Below is a small trained network, with its code and all its weights. Each question gives an input and a class and asks what happens when units are switched off, that is, made to give their printed mean instead of their output.

import numpy as np


def w(rows, s, z=0):
    codes = np.array(rows[::2]) - 128.0
    scale = np.full(codes.shape[1], s)
    scale[-1] = z or s
    return codes * scale


def f(y):
    return np.maximum(y, 0)


def log_softmax(a):
    a = a - a.max(-1, keepdims=True)
    return a - np.log(np.exp(a).sum(-1, keepdims=True))


def net(x, mask):
    res = np.array(x, float).reshape(1, 8) / 4 @ E
    y = f(res @ A[0][:, :-1].T + A[0][:, -1])
    res = res + np.where(mask, y, B[0][:, -1]) @ B[0][:, :-1]
    return log_softmax(res[-1] @ U[:, :-1].T + U[:, -1])


A, B = {}, {}
E = w([
[64,13,119,63,216,86,228,124,217],'x0',
[106,138,103,147,114,128,135,127,145],'x1',
[143,80,13,51,147,253,21,149,187],'x2',
[138,133,130,93,128,117,111,85,132],'x3',
[116,129,132,163,138,141,134,160,129],'x4',
[193,135,132,137,142,236,193,58,193],'x5',
[81,8,190,136,38,172,78,51,163],'x6',
[104,191,200,2,34,161,164,170,226],'x7',
],0.0078)
A[0] = w([
[47,23,158,81,224,150,197,169,201,51],'neuron 0',
[151,207,124,171,40,144,83,159,89,20],'neuron 1',
[182,247,106,53,217,90,178,219,115,13],'neuron 2',
[169,158,95,101,163,135,143,165,120,2],'neuron 3',
[95,105,65,74,135,172,47,215,104,242],'neuron 4',
[132,222,218,49,130,52,120,151,231,39],'neuron 5',
[78,138,168,113,113,2,23,220,124,240],'neuron 6',
[195,173,178,165,161,172,184,127,183,225],'neuron 7',
[159,129,170,64,126,108,165,74,60,183],'neuron 8',
[160,168,56,99,191,106,181,157,122,26],'neuron 9',
[54,193,163,193,58,63,244,113,78,132],'neuron 10',
[116,160,161,106,40,140,183,195,179,42],'neuron 11',
[113,78,213,132,97,125,120,114,109,85],'neuron 12',
[175,131,127,127,48,124,61,182,87,66],'neuron 13',
[74,9,165,119,79,217,116,134,90,45],'neuron 14',
[138,113,75,197,187,113,145,74,88,166],'neuron 15',
[110,123,27,107,108,208,95,161,175,30],'neuron 16',
[151,144,153,62,72,188,108,220,191,55],'neuron 17',
[174,137,97,98,115,157,133,90,163,216],'neuron 18',
[73,150,150,212,104,193,159,159,97,181],'neuron 19',
[177,210,135,179,72,229,93,82,87,75],'neuron 20',
[174,172,198,136,144,163,54,186,112,37],'neuron 21',
],0.0081,0.005)
B[0] = w([
[113,112,172,84,121,57,146,155,103,241],'neuron 0',
[91,44,162,76,106,68,102,133,106,197],'neuron 1',
[76,179,182,186,21,106,116,66,123,227],'neuron 2',
[72,208,147,167,86,111,106,60,129,153],'neuron 3',
[156,179,132,124,182,236,187,108,136,250],'neuron 4',
[147,38,91,142,179,131,39,142,96,215],'neuron 5',
[225,189,49,144,84,116,205,158,179,245],'neuron 6',
[186,136,71,134,103,119,178,167,170,213],'neuron 7',
[153,123,116,121,142,203,168,159,114,173],'neuron 8',
[40,136,170,140,28,83,52,100,136,179],'neuron 9',
[72,198,126,110,194,254,141,147,84,237],'neuron 10',
[172,98,122,208,154,71,60,151,82,199],'neuron 11',
[105,227,151,169,65,155,119,90,128,178],'neuron 12',
[137,148,192,72,159,61,136,161,131,184],'neuron 13',
[120,222,118,153,65,83,94,17,146,210],'neuron 14',
[151,92,100,130,138,94,63,188,129,203],'neuron 15',
[108,164,174,93,122,140,145,130,32,208],'neuron 16',
[151,82,83,175,160,113,63,143,66,223],'neuron 17',
[200,164,120,103,110,162,120,174,163,203],'neuron 18',
[161,142,176,116,121,138,128,171,155,185],'neuron 19',
[120,98,191,104,129,23,180,159,130,222],'neuron 20',
[80,98,162,105,129,120,135,116,153,170],'neuron 21',
],0.0078,0.011)
U = w([
[1,156,148,212,39,106,65,20,136,6],'0',
[16,76,177,25,188,8,170,172,135,43],'1',
[56,158,126,105,209,211,147,124,59,129],'2',
[130,34,53,245,192,96,2,152,48,28],'3',
[115,148,111,144,163,105,128,156,200,253],'4',
[114,112,80,140,106,123,164,142,136,227],'5',
[184,138,45,153,105,99,202,162,218,20],'6',
[91,123,100,137,142,121,133,148,151,214],'7',
],0.008,0.0064)

Each question gives the input, the list of numbers given to net, and the class t.
The units are the neurons (one row each of A and B). Each row of codes is followed by its name. A weight is (code - 128) times the scale printed after its matrix; where a second scale follows, it is the last column's (A, B and U).
mask holds one flag per neuron, in row order. A switched-off neuron (its flag False) gives its mean, the last column of its row in B, instead of its output. The means were averaged over made-up inputs and are rounded, as every weight is.
A unit's drop is (log p(t) with every unit on - log p(t) with that unit switched off) / (log p(t) with every unit on - log p(t) with every unit switched off).
The circuit of an input: a set's keep is (log p(t) with only the set's units on - log p(t) with every unit switched off) / (log p(t) with every unit on - log p(t) with every unit switched off). Starting from the 12 units with the biggest drops (on a tie, the unit counted first), units are removed one at a time, each time the one whose removal leaves the highest keep (on an exact tie, the one counted first), for as long as the keep stays at least 0.8.
units of the circuit, in order: the units of the circuit, biggest drop first
most important unit: the unit with the biggest drop
k most important neurons: the k neurons with the biggest drops, biggest first
drop when u is switched off: that unit's drop, to one decimal
input [-3,5,-6,-2,7,8,4,-3], class 6: units of the circuit, in order	(neuron 7)
input [2,-4,-1,-5,5,8,-7,8], class 3: units of the circuit, in order	(neuron 5; neuron 11)
input [7,3,3,5,5,-5,2,8], class 3: units of the circuit, in order	(neuron 5; neuron 17)
input [-6,0,-3,2,2,0,-5,2], class 1: units of the circuit, in order	(neuron 1; neuron 20)
input [2,1,8,7,2,-8,5,6], class 2: 3 most important neurons	(neuron 4; neuron 16; neuron 7)
input [-3,4,5,-6,4,5,-3,8], class 3: 2 most important neurons	(neuron 17; neuron 11)
input [-8,-7,-1,-3,-1,8,-7,7], class 1: 2 most important neurons	(neuron 20; neuron 1)
input [5,-3,8,-5,5,0,4,1], class 2: 2 most important neurons	(neuron 4; neuron 16)
input [4,1,0,-4,3,2,-5,3], class 0: 3 most important neurons	(neuron 2; neuron 9; neuron 6)
input [-6,0,-7,-4,8,-4,2,8], class 3: units of the circuit, in order	(neuron 11; neuron 5)
input [-1,4,-4,-4,-7,-5,-7,-4], class 0: 2 most important neurons	(neuron 2; neuron 9)
input [1,-1,7,-6,2,3,1,7], class 2: 3 most important neurons	(neuron 4; neuron 16; neuron 15)
input [3,6,-6,6,-2,-6,2,7], class 3: 3 most important neurons	(neuron 5; neuron 11; neuron 4)
input [4,-7,7,-3,0,2,7,3], class 0: 2 most important neurons	(neuron 14; neuron 10)
input [-8,6,-3,0,8,3,-4,-6], class 1: most important unit	neuron 20
input [1,-4,-7,5,1,-2,-5,7], class 2: 3 most important neurons	(neuron 10; neuron 8; neuron 15)
input [0,-2,-2,-6,-6,6,2,6], class 3: units of the circuit, in order	(neuron 11; neuron 5; neuron 17)
input [-1,-3,-2,2,7,8,6,0], class 6: units of the circuit, in order	(neuron 7; neuron 10)
input [-7,-3,-1,2,2,8,-1,-6], class 6: 2 most important neurons	(neuron 7; neuron 0)
input [4,3,3,6,-6,-1,7,6], class 0: units of the circuit, in order	(neuron 14)
input [2,-6,-3,3,-6,1,7,-7], class 0: 4 most important neurons	(neuron 12; neuron 14; neuron 5; neuron 17)
input [-2,0,0,7,-3,6,-8,-8], class 0: units of the circuit, in order	(neuron 9; neuron 2)
input [6,-5,-3,-6,5,-2,-8,-4], class 0: drop when neuron 9 is switched off	0.2
input [-6,6,-7,-7,1,5,3,6], class 2: drop when neuron 0 is switched off	0.2
